Below is a small trained network, with its code and all its weights. Each question gives an input and a target symbol and asks what happens when units are switched off, that is, made to give their printed mean instead of their output.

import numpy as np


def w(rows, s, z=0):
    codes = np.array(rows[::2]) - 128.0
    scale = np.full(codes.shape[1], s)
    scale[-1] = z or s
    return codes * scale


def norm(h):
    return h / np.sqrt((h * h).mean(-1, keepdims=True) + 1e-5)


def f(y):
    return y / 2 * (1 + np.tanh(0.7978845608 * (y + 0.044715 * y**3)))


def softmax(a):
    e = np.exp(a - a.max(-1, keepdims=True))
    return e / e.sum(-1, keepdims=True)


def log_softmax(a):
    a = a - a.max(-1, keepdims=True)
    return a - np.log(np.exp(a).sum(-1, keepdims=True))


def net(x, mask):
    ids = ['ΔΘΛΞΠΦαβζημσψω'.index(c) for c in x.split()]
    T = len(ids)
    res = E[ids] + P[:T]
    u = 0
    for l in range(2):
        r = norm(res)
        for j in range(3):
            rows = slice(2 * j, 2 * j + 2)
            q, k, v = (r @ M[l][rows].T for M in (Q, K, V))
            z = softmax(np.where(np.tri(T) > 0, q @ k.T / 2**0.5, -1e9)) @ v
            o = O[l][rows]
            res = res + np.where(mask[u + j], z, o[:, -1]) @ o[:, :-1]
        u += 3
        y = f(norm(res) @ A[l][:, :-1].T + A[l][:, -1])
        res = res + np.where(mask[u : u + 12], y, B[l][:, -1]) @ B[l][:, :-1]
        u += 12
    return log_softmax(norm(res)[-1] @ U[:, :-1].T + U[:, -1])


Q, K, V, O, A, B = {}, {}, {}, {}, {}, {}
E = w([
[143,129,142],'Δ',
[113,128,125],'Θ',
[30,172,99],'Λ',
[88,141,85],'Ξ',
[253,90,103],'Π',
[128,128,112],'Φ',
[105,126,53],'α',
[27,155,138],'β',
[13,159,104],'ζ',
[139,129,110],'η',
[143,128,186],'μ',
[89,143,160],'σ',
[209,103,158],'ψ',
[89,141,90],'ω',
],0.015)
P = w([
[138,168,86],'0',
[129,188,214],'1',
[110,172,140],'2',
[134,65,117],'3',
[112,170,152],'4',
[86,133,169],'5',
[128,36,86],'6',
[117,167,167],'7',
[34,126,110],'8',
[108,4,67],'9',
[116,169,151],'10',
],0.035)
Q[0] = w([
[162,184,93],'0.h0',
[59,6,150],'0.h0',
[103,183,129],'0.h1',
[155,219,112],'0.h1',
[127,88,130],'0.h2',
[101,138,253],'0.h2',
],0.054)
K[0] = w([
[110,77,44],'0.h0',
[165,174,219],'0.h0',
[92,144,151],'0.h1',
[151,184,212],'0.h1',
[134,150,100],'0.h2',
[140,79,1],'0.h2',
],0.055)
V[0] = w([
[147,120,118],'0.h0',
[134,126,122],'0.h0',
[52,47,2],'0.h1',
[142,80,41],'0.h1',
[133,105,93],'0.h2',
[127,152,169],'0.h2',
],0.0074)
O[0] = w([
[142,144,130,109],'0.h0',
[133,131,129,121],'0.h0',
[25,178,3,67],'0.h1',
[89,126,14,2],'0.h1',
[136,164,153,144],'0.h2',
[120,87,102,108],'0.h2',
],0.0056,0.0017)
A[0] = w([
[149,28,115,2],'0.n0',
[177,97,102,143],'0.n1',
[184,175,83,33],'0.n2',
[160,205,149,126],'0.n3',
[103,22,140,85],'0.n4',
[92,92,69,6],'0.n5',
[182,100,145,21],'0.n6',
[126,120,132,118],'0.n7',
[90,91,129,183],'0.n8',
[123,155,120,127],'0.n9',
[8,65,108,92],'0.n10',
[159,75,166,45],'0.n11',
],0.018,0.0066)
B[0] = w([
[251,150,134,154],'0.n0',
[146,46,173,143],'0.n1',
[214,158,133,128],'0.n2',
[176,146,217,206],'0.n3',
[97,51,240,171],'0.n4',
[42,124,156,173],'0.n5',
[67,148,118,124],'0.n6',
[128,127,125,125],'0.n7',
[141,117,148,185],'0.n8',
[136,150,145,135],'0.n9',
[90,110,205,254],'0.n10',
[41,225,127,129],'0.n11',
],0.027,0.0092)
Q[1] = w([
[3,1,191],'1.h0',
[127,68,90],'1.h0',
[166,187,79],'1.h1',
[108,103,59],'1.h1',
[145,214,116],'1.h2',
[139,144,70],'1.h2',
],0.063)
K[1] = w([
[87,2,135],'1.h0',
[113,114,192],'1.h0',
[120,127,65],'1.h1',
[75,60,122],'1.h1',
[100,159,54],'1.h2',
[104,70,93],'1.h2',
],0.07)
V[1] = w([
[48,135,44],'1.h0',
[41,254,195],'1.h0',
[155,111,181],'1.h1',
[204,150,166],'1.h1',
[184,171,156],'1.h2',
[169,159,148],'1.h2',
],0.04)
O[1] = w([
[210,48,59,49],'1.h0',
[5,13,79,149],'1.h0',
[132,125,66,198],'1.h1',
[114,68,55,253],'1.h1',
[177,82,202,231],'1.h2',
[165,93,184,202],'1.h2',
],0.031,0.036)
A[1] = w([
[193,180,132,109],'1.n0',
[107,225,189,103],'1.n1',
[107,116,167,117],'1.n2',
[31,211,157,12],'1.n3',
[62,129,28,141],'1.n4',
[153,94,65,122],'1.n5',
[85,149,19,184],'1.n6',
[66,160,139,73],'1.n7',
[143,83,128,109],'1.n8',
[133,123,125,76],'1.n9',
[254,117,111,2],'1.n10',
[135,112,117,131],'1.n11',
],0.038,0.0085)
B[1] = w([
[183,73,82,180],'1.n0',
[87,201,76,248],'1.n1',
[165,149,131,243],'1.n2',
[95,19,93,163],'1.n3',
[159,221,84,184],'1.n4',
[189,132,155,168],'1.n5',
[161,138,236,164],'1.n6',
[103,96,146,137],'1.n7',
[121,165,104,219],'1.n8',
[111,121,129,118],'1.n9',
[128,2,196,151],'1.n10',
[115,127,117,145],'1.n11',
],0.078,0.013)
U = w([
[68,171,170,148],'Δ',
[147,117,164,178],'Θ',
[206,99,55,72],'Λ',
[156,89,131,141],'Ξ',
[196,177,89,170],'Π',
[149,158,165,147],'Φ',
[253,117,109,31],'α',
[99,85,38,93],'β',
[181,115,65,134],'ζ',
[130,173,149,165],'η',
[26,108,138,117],'μ',
[41,105,227,3],'σ',
[96,159,87,206],'ψ',
[144,98,141,164],'ω',
],0.029,0.013)

Each question gives the input, a string of symbols that net reads in full, and the target symbol t.
The units are the heads (2 rows each of Q, K, V and O) and the neurons (one row each of A and B). Each row of codes is followed by its name. A weight is (code - 128) times the scale printed after its matrix; where a second scale follows, it is the last column's (O, A, B and U).
mask holds one flag per unit, layer by layer, with each layer's heads first. A switched-off unit (its flag False) gives its mean, the last column of its rows in O or B, instead of its output. The means were averaged over made-up inputs and are rounded, as every weight is.
A unit's drop is (log p(t) with every unit on - log p(t) with that unit switched off) / (log p(t) with every unit on - log p(t) with every unit switched off).
most important unit: the unit with the biggest drop
k most important neurons: the k neurons with the biggest drops, biggest first
top k neurons in layer l: the k neurons of layer l with the biggest drops, biggest first
input ψ Θ Ξ ψ β η, target ψ: 2 most important neurons -> 1.n1; 0.n0
input ψ σ σ σ Ξ β β Π Φ β ψ, target ψ: top neuron in layer 0 -> 0.n10
input Π Π β β σ, target Π: 4 most important neurons -> 0.n2; 0.n10; 1.n1; 1.n0
input Λ Π ψ ζ Π, target Λ: top 3 neurons in layer 1 -> 1.n4; 1.n5; 1.n6
input ψ ψ ψ Π η, target ψ: 4 most important neurons -> 0.n4; 1.n1; 0.n2; 0.n10
input Π Ξ ψ β Λ μ Θ Λ, target Π: 2 most important neurons -> 0.n2; 0.n10
input Φ Π β σ Θ ζ β β Π Φ Δ, target Φ: 4 most important neurons -> 0.n10; 0.n2; 0.n5; 0.n4
input β β μ σ Φ α, target σ: top 3 neurons in layer 0 -> 0.n10; 0.n0; 0.n5
input σ σ β ψ ζ Λ σ Φ, target σ: 3 most important neurons -> 0.n4; 0.n10; 0.n2
input α σ α Φ μ Δ Π Λ, target α: top 2 neurons in layer 0 -> 0.n3; 0.n10
input μ σ β β ω Π Π β μ Δ μ, target μ: 2 most important neurons -> 0.n4; 0.n10
input ψ β ψ, target ψ: 3 most important neurons -> 1.n1; 0.n2; 0.n10
input ψ Λ β Ξ ω β μ Π ψ, target μ: 3 most important neurons -> 0.n10; 0.n11; 0.n0
input Φ Λ Π β σ, target Φ: top 3 neurons in layer 0 -> 0.n10; 0.n2; 0.n5
input η β ζ β Π μ σ Δ η, target σ: 3 most important neurons -> 0.n10; 1.n1; 0.n5
input β Π Λ, target β: most important unit -> 1.h0
input η β ψ β, target μ: 4 most important neurons -> 0.n10; 0.n4; 1.n0; 1.n6
input Φ ζ Θ β Δ Λ ω σ α Φ, target Θ: 2 most important neurons -> 0.n0; 1.n0
input β Θ ψ Φ ζ ω Π σ ω, target Π: top 3 neurons in layer 0 -> 0.n4; 0.n10; 0.n0
input σ Π Π Π μ ω ω ω Π μ ω, target σ: most important unit -> 0.n4
input Φ β Θ β β Π σ ψ, target Φ: top 4 neurons in layer 0 -> 0.n2; 0.n10; 0.n4; 0.n5
input σ μ α μ β σ, target μ: top 3 neurons in layer 0 -> 0.n0; 0.n11; 0.n10
input σ μ σ Φ β Π Θ α Φ, target Θ: top 2 neurons in layer 0 -> 0.n10; 0.n5
